Below are the code and all the weights of a small trained network. Each question names an input and a target symbol and asks about switching units off, where a switched-off unit gives its printed mean instead of its output.

import numpy as np


def w(rows, s, z=0):
    codes = np.array(rows[::2]) - 128.0
    scale = np.full(codes.shape[1], s)
    scale[-1] = z or s
    return codes * scale


def norm(h):
    return h / np.sqrt((h * h).mean(-1, keepdims=True) + 1e-5)


def f(y):
    return np.maximum(y, 0)


def softmax(a):
    e = np.exp(a - a.max(-1, keepdims=True))
    return e / e.sum(-1, keepdims=True)


def log_softmax(a):
    a = a - a.max(-1, keepdims=True)
    return a - np.log(np.exp(a).sum(-1, keepdims=True))


def net(x, mask):
    ids = ['ΞΦβγεζηλπστψ'.index(c) for c in x.split()]
    T = len(ids)
    res = E[ids] + P[:T]
    u = 0
    for l in range(2):
        r = norm(res)
        for j in range(2):
            rows = slice(3 * j, 3 * j + 3)
            q, k, v = (r @ M[l][rows].T for M in (Q, K, V))
            z = softmax(np.where(np.tri(T) > 0, q @ k.T / 3**0.5, -1e9)) @ v
            o = O[l][rows]
            res = res + np.where(mask[u + j], z, o[:, -1]) @ o[:, :-1]
        u += 2
        y = f(norm(res) @ A[l][:, :-1].T + A[l][:, -1])
        res = res + np.where(mask[u : u + 4], y, B[l][:, -1]) @ B[l][:, :-1]
        u += 4
    return log_softmax(norm(res)[-1] @ U[:, :-1].T + U[:, -1])


Q, K, V, O, A, B = {}, {}, {}, {}, {}, {}
E = w([
[175,124,93,104,173],'Ξ',
[249,111,164,123,73],'Φ',
[254,113,195,123,160],'β',
[106,111,119,226,210],'γ',
[223,102,152,98,131],'ε',
[228,100,219,121,135],'ζ',
[221,111,102,159,98],'η',
[184,152,55,116,131],'λ',
[52,164,130,145,21],'π',
[30,81,167,52,115],'σ',
[74,107,179,236,80],'τ',
[210,160,129,121,139],'ψ',
],0.024)
P = w([
[246,97,204,124,110],'0',
[249,41,85,82,76],'1',
[213,128,188,137,120],'2',
[225,48,66,90,85],'3',
[187,137,175,139,121],'4',
[202,57,50,93,89],'5',
[163,144,166,139,123],'6',
[177,62,43,97,94],'7',
[135,151,155,140,126],'8',
[161,65,37,97,99],'9',
[157,144,162,140,125],'10',
],0.017)
Q[0] = w([
[155,166,131,191,164],'0.h0',
[124,6,31,95,52],'0.h0',
[131,103,102,40,78],'0.h0',
[125,31,50,176,109],'0.h1',
[168,208,172,131,180],'0.h1',
[98,122,160,128,124],'0.h1',
],0.021)
K[0] = w([
[178,161,127,126,137],'0.h0',
[2,114,84,183,141],'0.h0',
[52,142,106,115,136],'0.h0',
[86,143,90,190,124],'0.h1',
[210,133,148,106,133],'0.h1',
[121,109,160,114,129],'0.h1',
],0.026)
V[0] = w([
[69,159,180,85,4],'0.h0',
[22,66,158,47,176],'0.h0',
[174,59,161,254,140],'0.h0',
[212,138,187,83,50],'0.h1',
[194,114,89,229,147],'0.h1',
[151,120,106,95,197],'0.h1',
],0.008)
O[0] = w([
[68,82,65,103,79,161],'0.h0',
[129,95,72,2,91,13],'0.h0',
[131,131,94,242,208,189],'0.h0',
[19,177,133,28,81,255],'0.h1',
[158,77,76,11,130,190],'0.h1',
[100,103,119,121,71,98],'0.h1',
],0.0087,0.0082)
A[0] = w([
[180,136,141,114,247,129],'0.n0',
[135,24,24,89,75,72],'0.n1',
[134,135,226,89,32,2],'0.n2',
[225,142,69,66,149,116],'0.n3',
],0.013,0.0078)
B[0] = w([
[69,98,100,55,132,217],'0.n0',
[59,54,166,66,7,226],'0.n1',
[95,139,90,153,33,167],'0.n2',
[45,212,98,164,126,254],'0.n3',
],0.016,0.0099)
Q[1] = w([
[175,141,47,84,96],'1.h0',
[174,124,95,148,185],'1.h0',
[82,185,81,185,94],'1.h0',
[219,164,136,191,176],'1.h1',
[137,214,129,116,128],'1.h1',
[157,125,3,162,127],'1.h1',
],0.019)
K[1] = w([
[88,91,109,219,117],'1.h0',
[197,120,99,146,209],'1.h0',
[110,169,8,144,94],'1.h0',
[254,152,77,92,167],'1.h1',
[117,200,64,87,122],'1.h1',
[143,124,37,249,210],'1.h1',
],0.014)
V[1] = w([
[166,170,74,113,53],'1.h0',
[160,97,75,100,142],'1.h0',
[101,111,112,255,88],'1.h0',
[96,163,130,89,118],'1.h1',
[163,148,101,205,106],'1.h1',
[144,130,189,193,104],'1.h1',
],0.0089)
O[1] = w([
[185,141,124,85,202,254],'1.h0',
[93,162,85,103,79,85],'1.h0',
[240,173,150,143,35,170],'1.h0',
[204,240,151,152,148,204],'1.h1',
[2,170,82,91,156,114],'1.h1',
[64,70,129,151,195,114],'1.h1',
],0.0064,0.0057)
A[1] = w([
[97,78,41,81,107,124],'1.n0',
[86,52,148,121,73,3],'1.n1',
[3,82,79,154,44,58],'1.n2',
[122,194,70,161,176,103],'1.n3',
],0.018,0.012)
B[1] = w([
[173,25,143,162,66,205],'1.n0',
[23,128,5,203,157,160],'1.n1',
[134,185,169,148,247,248],'1.n2',
[163,48,104,164,121,175],'1.n3',
],0.019,0.016)
U = w([
[109,65,76,4,89,199],'Ξ',
[159,150,129,157,18,157],'Φ',
[94,130,128,23,191,170],'β',
[107,92,105,161,248,3],'γ',
[107,176,85,25,92,231],'ε',
[152,90,197,96,95,182],'ζ',
[206,44,114,176,76,91],'η',
[111,177,6,135,117,128],'λ',
[81,218,124,141,148,146],'π',
[18,117,108,166,75,79],'σ',
[155,118,179,238,90,11],'τ',
[203,134,100,77,166,216],'ψ',
],0.016,0.0061)

Each question gives the input, a string of symbols that net reads in full, and the target symbol t.
The units are the heads (3 rows each of Q, K, V and O) and the neurons (one row each of A and B). Each row of codes is followed by its name. A weight is (code - 128) times the scale printed after its matrix; where a second scale follows, it is the last column's (O, A, B and U).
mask holds one flag per unit, layer by layer, with each layer's heads first. A switched-off unit (its flag False) gives its mean, the last column of its rows in O or B, instead of its output. The means were averaged over made-up inputs and are rounded, as every weight is.
A unit's drop is (log p(t) with every unit on - log p(t) with that unit switched off) / (log p(t) with every unit on - log p(t) with every unit switched off).
The circuit of an input: a set's keep is (log p(t) with only the set's units on - log p(t) with every unit switched off) / (log p(t) with every unit on - log p(t) with every unit switched off). Starting from all 12 units, units are removed one at a time, each time the one whose removal leaves the highest keep (on an exact tie, the one counted first), for as long as the keep stays at least 0.8.
circuit, biggest first: the units of the circuit, biggest drop first
unit that matters most: the unit with the biggest drop
top k neurons: the k neurons with the biggest drops, biggest first
k most important neurons of layer l: the k neurons of layer l with the biggest drops, biggest first
heads that matter: for each layer, one digit per head in row order, 1 if its drop is at least 0.15 and else 0, layers parted by /
input λ ζ η ε λ λ τ ζ ψ η, target γ: unit that matters most => 1.n2
input ψ ζ λ λ ψ λ λ β, target ψ: circuit, biggest first => 0.n1; 1.n1
input β γ λ Ξ γ Ξ λ Φ σ π η, target η: top 3 neurons => 0.n1; 1.n2; 1.n3
input β η ε ψ ψ τ ψ π τ, target τ: top 2 neurons => 1.n2; 0.n0
input Ξ Ξ β π π π π λ π Φ ψ, target ψ: heads that matter => 10 / 00
input σ ψ λ τ λ ψ τ γ, target η: heads that matter => 11 / 00
input λ π τ ζ, target γ: circuit, biggest first => 0.n3; 1.n2
input γ β τ λ ψ, target ψ: heads that matter => 11 / 00
input π π λ ζ, target σ: heads that matter => 10 / 00
input π Ξ ψ η π Ξ γ λ Φ λ τ, target τ: top 2 neurons => 1.n2; 1.n1
input τ Φ β ψ, target γ: heads that matter => 10 / 00
input ψ π γ Ξ λ Φ η τ ζ λ, target γ: top 3 neurons => 1.n2; 0.n3; 0.n1
input ψ λ Φ ε, target ζ: circuit, biggest first => 0.h0; 1.n1; 1.n3
input η λ ψ ψ Φ λ λ λ, target π: unit that matters most => 0.n3
input ψ Φ β, target β: top 4 neurons => 1.n0; 0.n0; 0.n1; 1.n2
input ε τ η τ τ π π ε λ λ ε, target ε: heads that matter => 11 / 00
input Ξ Φ π, target π: circuit, biggest first => 1.n0; 0.n1
input λ π ε λ τ Φ γ ψ, target η: top 2 neurons => 1.n3; 1.n2
input Φ Ξ Ξ ζ, target ε: 3 most important neurons of layer 1 => 1.n0; 1.n2; 1.n3
input γ η τ ε ψ τ, target γ: circuit, biggest first => 1.n2
input π λ γ ψ γ λ π Ξ, target σ: 3 most important neurons of layer 1 => 1.n1; 1.n2; 1.n0
input γ λ η λ β π π λ π η, target σ: 3 most important neurons of layer 1 => 1.n1; 1.n2; 1.n3
input Ξ σ ψ ψ ε Ξ λ γ ε, target ε: heads that matter => 11 / 01
input τ λ ψ λ Ξ ψ λ λ ε λ Φ, target Φ: top 2 neurons => 1.n2; 0.n2
input Φ Ξ Ξ ψ β η, target τ: top 2 neurons => 1.n0; 0.n3
input Ξ σ ψ τ Φ Ξ λ ψ ζ λ, target γ: top 3 neurons => 1.n2; 0.n1; 0.n3
input β λ ζ ζ Φ Φ λ λ, target π: top neuron => 0.n3
input ψ Φ λ β λ Ξ, target β: heads that matter => 11 / 00
input γ β λ λ λ λ σ Φ, target Ξ: heads that matter => 10 / 00
